Each row has a name. After each piece below comes the name of the row it's from, unless a question asks for something else. Each question is about the rows just above it. Places in a row count from 0.

vubeb: [-24 -28  32  59  76]
tav: [  -1   39    1  -87 -113]
lol: [-24 -28 -21  59  76]
Volef: [-12 -10 -38 -10  60]
rodu: [ -7  16  -9 -16 -41]
fene: [-24  12  43 -22 -48]
riba: [-24 -28 -12 -36 -26]
Row and place of [-1] in the named rows:	tav, 0
Among the named rows, does one hold [ 16  -9 -16 -41] next to each other, in this order?	yes
Row and place of [-38] in the named rows:	Volef, 2
Is [32 59 76] printed in one of the named rows, side by side and in this order?	yes

fene: [ 12  -7   2 -22  10  23 -14]
rodu: [-25   0 -27   4  38 -16  84]
vubeb: [ -1  29 -62  31   7 -34   5]
Luf: [ -8 -27 -29  44  19 -12  39]
vuf: [ 25  -6  99 -46 -34  38 -22]
Tupud: [-22  -7   2 -15  10  23 -14]
lol: [ 67   8  -1 -79 -59  13 -29]
[-59] is at row and place	lol, 4
[12] is at row and place	fene, 0
Among the named rows, does one hold [ 31   7 -34   5] next to each other, in this order?	yes
Row and place of [-25] in the named rows:	rodu, 0
Does one of the named rows hold [  2 -23  10  23 -14] side by side, in this order?	no
Does one of the named rows hold [-26   4] side by side, in this order?	no

riba: [-11  44 -19 -19  -8  38  36  54  65  57 -18  25   7  24  23  25  33  51
  91   1 -14 -22 -43 -42 -79  20 -33  53 -45 -38   2  -1 -23  39 -17 -62
  47 -51 -52 -46  40  54]
fene: [-78  56  13  41  30  27  -4 -11 -49 -29  -3   0   7  28 -34 -15  19 -49
  49 -45  15 -20  19 -43  26  39  -9  60  45  50  -5  26  26  13   2 -13
 -46 -43  15 -33  -1  14]
Luf: [-17  37  -7  -4  -7  20  17  40  56  30 -24  23  10  33  22  23  39  55
  88   3 -10 -16 -71 -37 -79  19 -40  54 -57 -38  -5 -21 -31  51  -7 -68
  48 -49 -48 -45  31  52]
Segep: [-10  44 -18  -7 -10  31  60  56  63  49 -14  24   7  24  25  24  32  52
  85 -12 -14 -23 -67 -42 -79  19 -44  49 -47 -40   4 -11 -20  43 -29 -60
  47 -52 -51 -46  35  51]
tav: [-66  59  25  45  27  15   4 -14 -46 -17  -9   6  11  43 -31 -15  23 -59
  49 -34  10 -23  26 -39   4  29   1  58  37  47  -5  26  16  -2 -12 -18
 -41 -50   1 -34  14  14]
Vipus: [-64  56  27  55  30  26 -17 -12 -50 -19  -7   7  12  41 -31 -11  20 -59
  49 -44  12 -24  20 -38   1  28  -9  55  38  37  -3  20  15   5  36 -16
 -38 -49   3 -36  12  16]
Volef: [-62  36   3 -27  15  16  33  25  41  30  -7  21  30  13  20  66  29  21
  69  21 -13 -37 -85 -12 -77  20  -5  30 -32 -21 -19  -8  -5  50 -12 -89
  69 -54 -53 -25  35  18]
vubeb: [-73  40  48  56  12  41  12 -38 -79 -31 -56  12 -20  32 -64  11   8 -11
  44 -37  43 -28  30 -22  49  36  -5  17  30  49 -16 -24  31  18  10 -66
 -30 -49  25 -38  27  22]
Tupud: [-75  39  34  53   8  37  11 -36 -69 -29 -59  18 -11  26 -59   3  12 -11
  41 -56  28 -28  14 -22  58  34  16  19  26  47 -11 -51  36  23  30 -69
 -41 -46  18 -44  31  23]
Is [1 7] printed in one of the named rows, side by side and in this order?	no
Is [ -5  30 -32 -21] printed in one of the named rows, side by side and in this order?	yes
[-78  56  13  41  30  27  -4 -11 -49 -29  -3   0   7  28 -34 -15  19 -49
  49 -45  15 -20  19 -43  26  39  -9  60  45  50  -5  26  26  13   2 -13
 -46 -43  15 -33  -1  14] is in which row?	fene

riba: [ 29   2 -50 -44  17   0]
tav: [-21 -83  32  23  -9 -31]
Segep: [ 32  17  13 -52  35  12]
Tupud: [-20 -80  32  21  -8 -31]
fene: [-22 -85 -15  24 -17 -22]
rodu: [ -9 -18 -29  16 -16   1]
[-15] is at row and place	fene, 2
Is [-29  16] printed in one of the named rows, side by side and in this order?	yes
Row and place of [1] in the named rows:	rodu, 5

lol: [-17   1 -40  20  21 -17  17  25 -21  29]
Volef: [-17   1 -40  20  21 -17   2  25 -21 -36]
rodu: [  5 -35  57 -46 -30  28 -40 -39  -6 -22]
Among the named rows, does one hold [ 27 -40] next to each other, in this order?	no
Is [  1 -40  20  21] printed in one of the named rows, side by side and in this order?	yes
Is [-36  57 -46 -30  28] printed in one of the named rows, side by side and in this order?	no
[-36] is at row and place	Volef, 9
Where in the named rows is [-35]?	rodu, 1

fene: [ -3  -2  -1 -34   0   1  -1   2   0  -3]
Tupud: [  1  -3  -4  -4  -5  -2 -43 -33  -6  43]
Luf: [ 1 -3 -4 -4 -5 -2 -4  6  1 -4]
Segep: [ -3  -2  -1   1   0   1  -1  94  24 -26]
Does one of the named rows hold [-3 -2 -1] side by side, in this order?	yes
[  1  -3  -4  -4  -5  -2 -43 -33  -6  43] is in which row?	Tupud
Among the named rows, does one hold [ -2 -43 -34] next to each other, in this order?	no
Row and place of [-33] in the named rows:	Tupud, 7
[ 1 -3 -4 -4 -5 -2 -4  6  1 -4] is in which row?	Luf
Row and place of [2] in the named rows:	fene, 7
Among the named rows, does one hold [-34   0   1  -1] next to each other, in this order?	yes

vubeb: [ 23 -18 -14  12 -35  11 -41 -20  -2 -10 -40  38  20 -10  19 -48]
Luf: [ 18  -9  -9 -24  41  13  16  10  -5  35 -49  99 -11  10 -33 -85]
riba: [-15 -62 -10  16  30   8   9  11 -11  14 -31  41   4   5  13 -20]
Tupud: [ 32   2  -1 -18 -45  -9  16 -36  31  42 -27 -40  35 -27 -19  -5]
rodu: [-20 -21 -14  -3 -11  32 -17   4 -61 -17 -91  34  24  22  50 -56]
Vipus: [ 35   8  23  12  23  52  28 -26 -31  15 -14  55  47   9  31 -20]
Is [-11  32 -17] printed in one of the named rows, side by side and in this order?	yes
Is [  2  -1 -17 -45] printed in one of the named rows, side by side and in this order?	no
Is [41 13 16] printed in one of the named rows, side by side and in this order?	yes
[20] is at row and place	vubeb, 12

